Below are the code and all the weights of a small trained network. Each question names an input and a target symbol and asks about switching units off, where a switched-off unit gives its printed mean instead of its output.

import numpy as np


def w(rows, s, z=0):
    codes = np.array(rows[::2]) - 128.0
    scale = np.full(codes.shape[1], s)
    scale[-1] = z or s
    return codes * scale


def norm(h):
    return h / np.sqrt((h * h).mean(-1, keepdims=True) + 1e-5)


def f(y):
    return np.maximum(y, 0)


def softmax(a):
    e = np.exp(a - a.max(-1, keepdims=True))
    return e / e.sum(-1, keepdims=True)


def log_softmax(a):
    a = a - a.max(-1, keepdims=True)
    return a - np.log(np.exp(a).sum(-1, keepdims=True))


def net(x, mask):
    ids = ['ΔΘΨεζηλπτφω'.index(c) for c in x.split()]
    T = len(ids)
    res = E[ids] + P[:T]
    u = 0
    for l in range(2):
        r = norm(res)
        for j in range(2):
            rows = slice(2 * j, 2 * j + 2)
            q, k, v = (r @ M[l][rows].T for M in (Q, K, V))
            z = softmax(np.where(np.tri(T) > 0, q @ k.T / 2**0.5, -1e9)) @ v
            o = O[l][rows]
            res = res + np.where(mask[u + j], z, o[:, -1]) @ o[:, :-1]
        u += 2
        y = f(norm(res) @ A[l][:, :-1].T + A[l][:, -1])
        res = res + np.where(mask[u : u + 8], y, B[l][:, -1]) @ B[l][:, :-1]
        u += 8
    return log_softmax(norm(res)[-1] @ U[:, :-1].T + U[:, -1])


Q, K, V, O, A, B = {}, {}, {}, {}, {}, {}
E = w([
[69,41,180,119,131],'Δ',
[91,147,181,111,125],'Θ',
[180,169,141,103,146],'Ψ',
[179,166,62,80,176],'ε',
[121,163,72,64,121],'ζ',
[75,100,70,62,108],'η',
[127,201,162,171,158],'λ',
[147,198,97,107,122],'π',
[147,102,142,60,102],'τ',
[142,171,2,111,200],'φ',
[75,201,123,153,147],'ω',
],0.0043)
P = w([
[58,70,241,131,109],'0',
[241,253,140,85,57],'1',
[103,63,149,176,164],'2',
[236,246,143,86,51],'3',
[104,54,147,176,155],'4',
[240,241,140,89,47],'5',
[104,52,144,180,152],'6',
[231,238,131,85,43],'7',
[106,51,143,182,151],'8',
],0.0031)
Q[0] = w([
[83,14,139,254,202],'L0H1',
[105,39,127,156,166],'L0H1',
[47,130,175,117,30],'L0H2',
[172,94,76,198,232],'L0H2',
],0.0067)
K[0] = w([
[156,84,72,254,135],'L0H1',
[180,93,75,199,100],'L0H1',
[33,57,137,172,199],'L0H2',
[219,170,109,164,42],'L0H2',
],0.008)
V[0] = w([
[254,82,71,241,58],'L0H1',
[89,185,105,76,216],'L0H1',
[136,103,194,114,231],'L0H2',
[225,200,133,155,2],'L0H2',
],0.0021)
O[0] = w([
[104,201,148,99,251,7],'L0H1',
[165,108,99,167,117,175],'L0H1',
[149,100,111,105,176,150],'L0H2',
[145,120,146,130,41,128],'L0H2',
],0.0029,0.0017)
A[0] = w([
[176,148,45,36,140,97],'L0N1',
[76,168,122,168,204,176],'L0N2',
[145,23,85,137,248,208],'L0N3',
[128,76,85,253,108,7],'L0N4',
[157,121,162,6,111,43],'L0N5',
[19,65,64,142,131,132],'L0N6',
[154,207,139,150,50,135],'L0N7',
[217,145,127,99,66,7],'L0N8',
],0.0049,0.002)
B[0] = w([
[131,116,248,189,142,236],'L0N1',
[190,152,111,203,154,176],'L0N2',
[195,48,33,161,227,244],'L0N3',
[56,125,25,253,197,159],'L0N4',
[207,210,58,214,147,194],'L0N5',
[64,250,52,59,132,213],'L0N6',
[165,34,80,143,137,252],'L0N7',
[15,95,44,150,158,216],'L0N8',
],0.0043,0.0034)
Q[1] = w([
[44,77,179,166,195],'L1H1',
[76,94,113,68,235],'L1H1',
[168,174,101,112,39],'L1H2',
[254,177,92,134,48],'L1H2',
],0.01)
K[1] = w([
[147,138,90,216,169],'L1H1',
[162,135,38,95,196],'L1H1',
[109,178,189,91,61],'L1H2',
[108,142,254,84,48],'L1H2',
],0.0098)
V[1] = w([
[58,93,217,150,99],'L1H1',
[74,198,122,186,212],'L1H1',
[77,39,53,103,150],'L1H2',
[169,2,107,177,157],'L1H2',
],0.0045)
O[1] = w([
[122,135,60,253,236,7],'L1H1',
[232,217,205,143,154,242],'L1H1',
[26,49,222,200,176,227],'L1H2',
[20,156,191,183,43,250],'L1H2',
],0.0032,0.0015)
A[1] = w([
[97,94,56,161,114,100],'L1N1',
[134,62,154,153,89,146],'L1N2',
[105,253,122,89,122,155],'L1N3',
[205,175,121,164,85,187],'L1N4',
[121,168,107,67,19,179],'L1N5',
[163,109,195,114,133,253],'L1N6',
[62,145,186,135,173,103],'L1N7',
[86,199,205,107,165,132],'L1N8',
],0.0072,0.0033)
B[1] = w([
[117,146,183,51,108,214],'L1N1',
[177,116,89,163,144,179],'L1N2',
[130,143,111,148,2,188],'L1N3',
[33,106,166,97,151,253],'L1N4',
[207,97,138,185,196,188],'L1N5',
[93,166,183,81,68,187],'L1N6',
[180,223,151,44,98,180],'L1N7',
[196,87,44,163,216,163],'L1N8',
],0.0055,0.0043)
U = w([
[39,109,218,63,176,159],'Δ',
[60,52,108,176,57,254],'Θ',
[161,148,227,105,38,246],'Ψ',
[67,248,78,161,74,24],'ε',
[225,127,49,157,68,119],'ζ',
[58,143,47,26,93,80],'η',
[184,33,129,34,140,129],'λ',
[92,185,226,226,169,78],'π',
[115,115,53,175,234,170],'τ',
[200,44,191,202,164,139],'φ',
[184,234,165,55,193,23],'ω',
],0.011,0.0019)

Each question gives the input, a string of symbols that net reads in full, and the target symbol t.
The units are the heads (2 rows each of Q, K, V and O) and the neurons (one row each of A and B). Each row of codes is followed by its name. A weight is (code - 128) times the scale printed after its matrix; where a second scale follows, it is the last column's (O, A, B and U).
mask holds one flag per unit, layer by layer, with each layer's heads first. A switched-off unit (its flag False) gives its mean, the last column of its rows in O or B, instead of its output. The means were averaged over made-up inputs and are rounded, as every weight is.
A unit's drop is (log p(t) with every unit on - log p(t) with that unit switched off) / (log p(t) with every unit on - log p(t) with every unit switched off).
The circuit of an input: a set's keep is (log p(t) with only the set's units on - log p(t) with every unit switched off) / (log p(t) with every unit on - log p(t) with every unit switched off). Starting from the 12 units with the biggest drops (on a tie, the unit counted first), units are removed one at a time, each time the one whose removal leaves the highest keep (on an exact tie, the one counted first), for as long as the keep stays at least 0.8.
circuit, biggest first: the units of the circuit, biggest drop first
k most important neurons: the k neurons with the biggest drops, biggest first
top k neurons in layer l: the k neurons of layer l with the biggest drops, biggest first
input π ω ζ λ ζ λ Ψ Δ, target Θ: top 2 neurons in layer 0	[L0N6, L0N5]
input Θ Ψ η λ, target τ: top neuron in layer 0	[L0N7]
input π ε τ η τ η, target Θ: 2 most important neurons	[L0N8, L0N3]
input Θ τ Ψ φ Θ Δ φ ε, target τ: 2 most important neurons	[L0N8, L0N1]
input Ψ φ φ ε λ η, target ζ: circuit, biggest first	[L1N5, L1N3]
input ω ζ Θ Ψ φ η ω, target ε: circuit, biggest first	[L0N6, L1N3]
input Ψ η ζ λ, target ζ: top 3 neurons in layer 0	[L0N3, L0N1, L0N5]
input Δ ε Δ η Δ Δ, target π: circuit, biggest first	[L0N5, L1H2]
input Θ η φ τ π Ψ, target τ: 2 most important neurons	[L0N8, L0N7]
input λ ω λ ε ω Δ, target ε: top 2 neurons in layer 0	[L0N5, L0N3]
input η φ π Θ, target Δ: 3 most important neurons	[L0N7, L0N5, L0N3]
input ζ φ λ ε ζ ε Θ π, target λ: 4 most important neurons	[L0N7, L0N8, L1N4, L0N1]
input π φ Θ Θ η, target η: top 2 neurons in layer 0	[L0N6, L0N3]
input π ε ε λ Ψ Θ Δ τ, target Θ: top 2 neurons in layer 0	[L0N8, L0N6]
input ε Δ Θ π, target φ: top 2 neurons in layer 1	[L1N5, L1N4]
input Δ Ψ ω ω λ Θ Ψ ω Δ, target Δ: 4 most important neurons	[L0N3, L0N6, L1N7, L0N7]
input φ Θ Δ φ λ φ Ψ η, target Ψ: top 4 neurons in layer 0	[L0N1, L0N3, L0N5, L0N4]
input Δ ω Θ Θ Θ Θ, target π: 4 most important neurons	[L0N7, L0N6, L0N3, L0N5]
input λ λ Θ λ η π φ τ, target ε: top 4 neurons in layer 0	[L0N5, L0N3, L0N8, L0N2]
input Ψ φ ε Θ ζ λ ζ, target ζ: top 3 neurons in layer 1	[L1N3, L1N8, L1N5]
input λ π φ ε ε Δ Θ φ, target ε: 3 most important neurons	[L0N3, L0N1, L1N4]
input η λ Ψ Θ λ Θ Θ Ψ, target Δ: top 3 neurons in layer 0	[L0N7, L0N8, L0N6]
input ζ Δ λ Δ φ π π π, target λ: top 4 neurons in layer 0	[L0N7, L0N8, L0N1, L0N3]
input ω φ φ Θ φ Δ ε Θ, target ω: top neuron in layer 1	[L1N4]
input φ φ φ ε, target Ψ: top 2 neurons in layer 0	[L0N3, L0N1]
input λ η Θ ζ, target ε: 3 most important neurons	[L0N5, L0N3, L1N4]
input Θ π ω φ, target τ: 2 most important neurons	[L0N1, L0N7]
